Here is a tiny trained network, its code and every weight. The questions are about switching its units off for an input and a class, where a switched-off unit gives its printed mean instead of its output.

import numpy as np


def w(rows, s, z=0):
    codes = np.array(rows[::2]) - 128.0
    scale = np.full(codes.shape[1], s)
    scale[-1] = z or s
    return codes * scale


def norm(h):
    return h / np.sqrt((h * h).mean(-1, keepdims=True) + 1e-5)


def f(y):
    return y / 2 * (1 + np.tanh(0.7978845608 * (y + 0.044715 * y**3)))


def log_softmax(a):
    a = a - a.max(-1, keepdims=True)
    return a - np.log(np.exp(a).sum(-1, keepdims=True))


def net(x, mask):
    res = np.array(x, float).reshape(1, 3) / 4 @ E
    u = 0
    for l in range(3):
        y = f(norm(res) @ A[l][:, :-1].T + A[l][:, -1])
        res = res + np.where(mask[u : u + 7], y, B[l][:, -1]) @ B[l][:, :-1]
        u += 7
    return log_softmax(norm(res)[-1] @ U[:, :-1].T + U[:, -1])


A, B = {}, {}
E = w([
[166,121,158,192,150,4,114],'x0',
[128,186,188,161,114,125,155],'x1',
[59,67,206,158,151,143,84],'x2',
],0.0046)
A[0] = w([
[109,221,213,158,102,142,194,106],'0.n0',
[98,203,142,153,66,133,112,2],'0.n1',
[168,141,88,76,173,141,67,213],'0.n2',
[46,218,151,254,78,167,173,56],'0.n3',
[87,47,251,126,159,179,50,145],'0.n4',
[74,54,38,66,204,98,129,45],'0.n5',
[122,182,127,80,181,230,126,41],'0.n6',
],0.0052,0.00096)
B[0] = w([
[210,48,56,2,200,103,223,194],'0.n0',
[100,115,132,65,221,15,41,135],'0.n1',
[132,207,159,87,162,134,215,160],'0.n2',
[149,13,93,52,174,124,152,187],'0.n3',
[81,166,136,121,59,86,199,253],'0.n4',
[243,17,136,18,224,54,186,183],'0.n5',
[202,185,144,237,138,159,133,186],'0.n6',
],0.0044,0.0043)
A[1] = w([
[191,207,117,65,207,116,160,103],'1.n0',
[139,98,71,109,119,96,104,9],'1.n1',
[145,134,118,126,115,113,208,90],'1.n2',
[221,108,139,209,117,168,42,102],'1.n3',
[123,21,114,13,254,119,34,138],'1.n4',
[73,116,96,31,138,139,168,113],'1.n5',
[99,90,76,107,104,201,151,142],'1.n6',
],0.0052,0.0016)
B[1] = w([
[43,96,150,158,74,116,157,254],'1.n0',
[142,171,130,120,103,145,126,126],'1.n1',
[215,83,110,188,129,146,195,185],'1.n2',
[254,146,218,211,76,159,155,106],'1.n3',
[100,119,106,150,152,94,248,247],'1.n4',
[107,143,141,207,137,91,60,215],'1.n5',
[183,139,142,75,169,95,90,181],'1.n6',
],0.0054,0.0035)
A[2] = w([
[168,227,2,90,114,75,131,76],'2.n0',
[135,190,118,53,189,140,182,184],'2.n1',
[90,88,73,210,117,106,132,249],'2.n2',
[168,149,123,171,180,31,99,167],'2.n3',
[115,117,111,139,174,247,114,42],'2.n4',
[141,153,124,71,179,158,59,26],'2.n5',
[61,71,69,87,104,131,78,134],'2.n6',
],0.0067,0.0018)
B[2] = w([
[34,94,248,147,109,76,91,224],'2.n0',
[140,93,85,115,183,119,91,252],'2.n1',
[173,247,141,139,101,199,114,230],'2.n2',
[129,102,83,50,189,253,79,224],'2.n3',
[148,158,169,113,136,131,60,160],'2.n4',
[175,166,138,183,219,159,114,103],'2.n5',
[141,106,181,135,96,55,146,134],'2.n6',
],0.0066,0.0034)
U = w([
[106,44,97,29,216,53,223,148],'0',
[2,141,225,133,20,63,126,201],'1',
[180,165,143,90,199,229,13,178],'2',
[161,160,81,176,69,160,254,145],'3',
[184,116,72,218,33,110,77,4],'4',
[141,184,39,216,111,106,95,14],'5',
],0.0076,0.0041)

Each question gives the input, the list of numbers given to net, and the class t.
The units are the neurons (one row each of A and B). Each row of codes is followed by its name. A weight is (code - 128) times the scale printed after its matrix; where a second scale follows, it is the last column's (A, B and U).
mask holds one flag per neuron, layer by layer. A switched-off neuron (its flag False) gives its mean, the last column of its row in B, instead of its output. The means were averaged over made-up inputs and are rounded, as every weight is.
A unit's drop is (log p(t) with every unit on - log p(t) with that unit switched off) / (log p(t) with every unit on - log p(t) with every unit switched off).
The circuit of an input: a set's keep is (log p(t) with only the set's units on - log p(t) with every unit switched off) / (log p(t) with every unit on - log p(t) with every unit switched off). Starting from the 12 units with the biggest drops (on a tie, the unit counted first), units are removed one at a time, each time the one whose removal leaves the highest keep (on an exact tie, the one counted first), for as long as the keep stays at least 0.8.
units of the circuit, in order: the units of the circuit, biggest drop first
unit that matters most: the unit with the biggest drop
top k neurons: the k neurons with the biggest drops, biggest first
top k neurons in layer l: the k neurons of layer l with the biggest drops, biggest first
input [0,-2,-3], class 3: unit that matters most : 1.n0
input [6,-5,5], class 2: units of the circuit, in order : [2.n3; 2.n2]
input [-2,3,3], class 3: top 4 neurons in layer 0 : [0.n4; 0.n5; 0.n6; 0.n2]
input [-2,-5,8], class 1: units of the circuit, in order : [0.n4; 0.n0]
input [-4,7,-8], class 1: top 4 neurons : [2.n0; 0.n5; 1.n0; 1.n4]
input [3,8,-8], class 0: units of the circuit, in order : [0.n0; 2.n2]
input [6,-5,-5], class 2: units of the circuit, in order : [2.n3; 0.n0]
input [6,-5,3], class 2: top 4 neurons : [2.n3; 0.n0; 0.n3; 2.n2]
input [3,7,7], class 0: top 4 neurons : [0.n0; 0.n3; 1.n0; 2.n0]
input [-4,8,-6], class 0: units of the circuit, in order : [0.n0; 2.n1]
input [-3,1,-4], class 1: top 4 neurons : [2.n0; 1.n4; 0.n5; 2.n3]
input [-4,3,-5], class 1: top 3 neurons : [2.n0; 0.n5; 1.n4]
input [6,8,-3], class 0: units of the circuit, in order : [0.n0; 2.n3]
input [5,4,1], class 2: units of the circuit, in order : [2.n3]
input [-2,-1,-1], class 3: top 2 neurons in layer 2 : [2.n0; 2.n3]
input [-8,3,-4], class 2: top 2 neurons in layer 0 : [0.n4; 0.n6]
input [8,-2,7], class 2: top 2 neurons : [2.n3; 1.n0]
input [-5,5,-1], class 0: top 3 neurons in layer 0 : [0.n0; 0.n3; 0.n1]
input [-5,7,-6], class 0: top 2 neurons : [0.n0; 2.n1]
input [-5,-5,8], class 1: top 2 neurons : [0.n4; 0.n0]
input [-1,0,-1], class 3: unit that matters most : 2.n0
input [4,-5,8], class 1: top 2 neurons : [0.n0; 0.n4]
input [2,-2,2], class 3: top 3 neurons in layer 2 : [2.n0; 2.n1; 2.n4]
input [5,-5,-7], class 1: top 2 neurons : [2.n0; 0.n0]
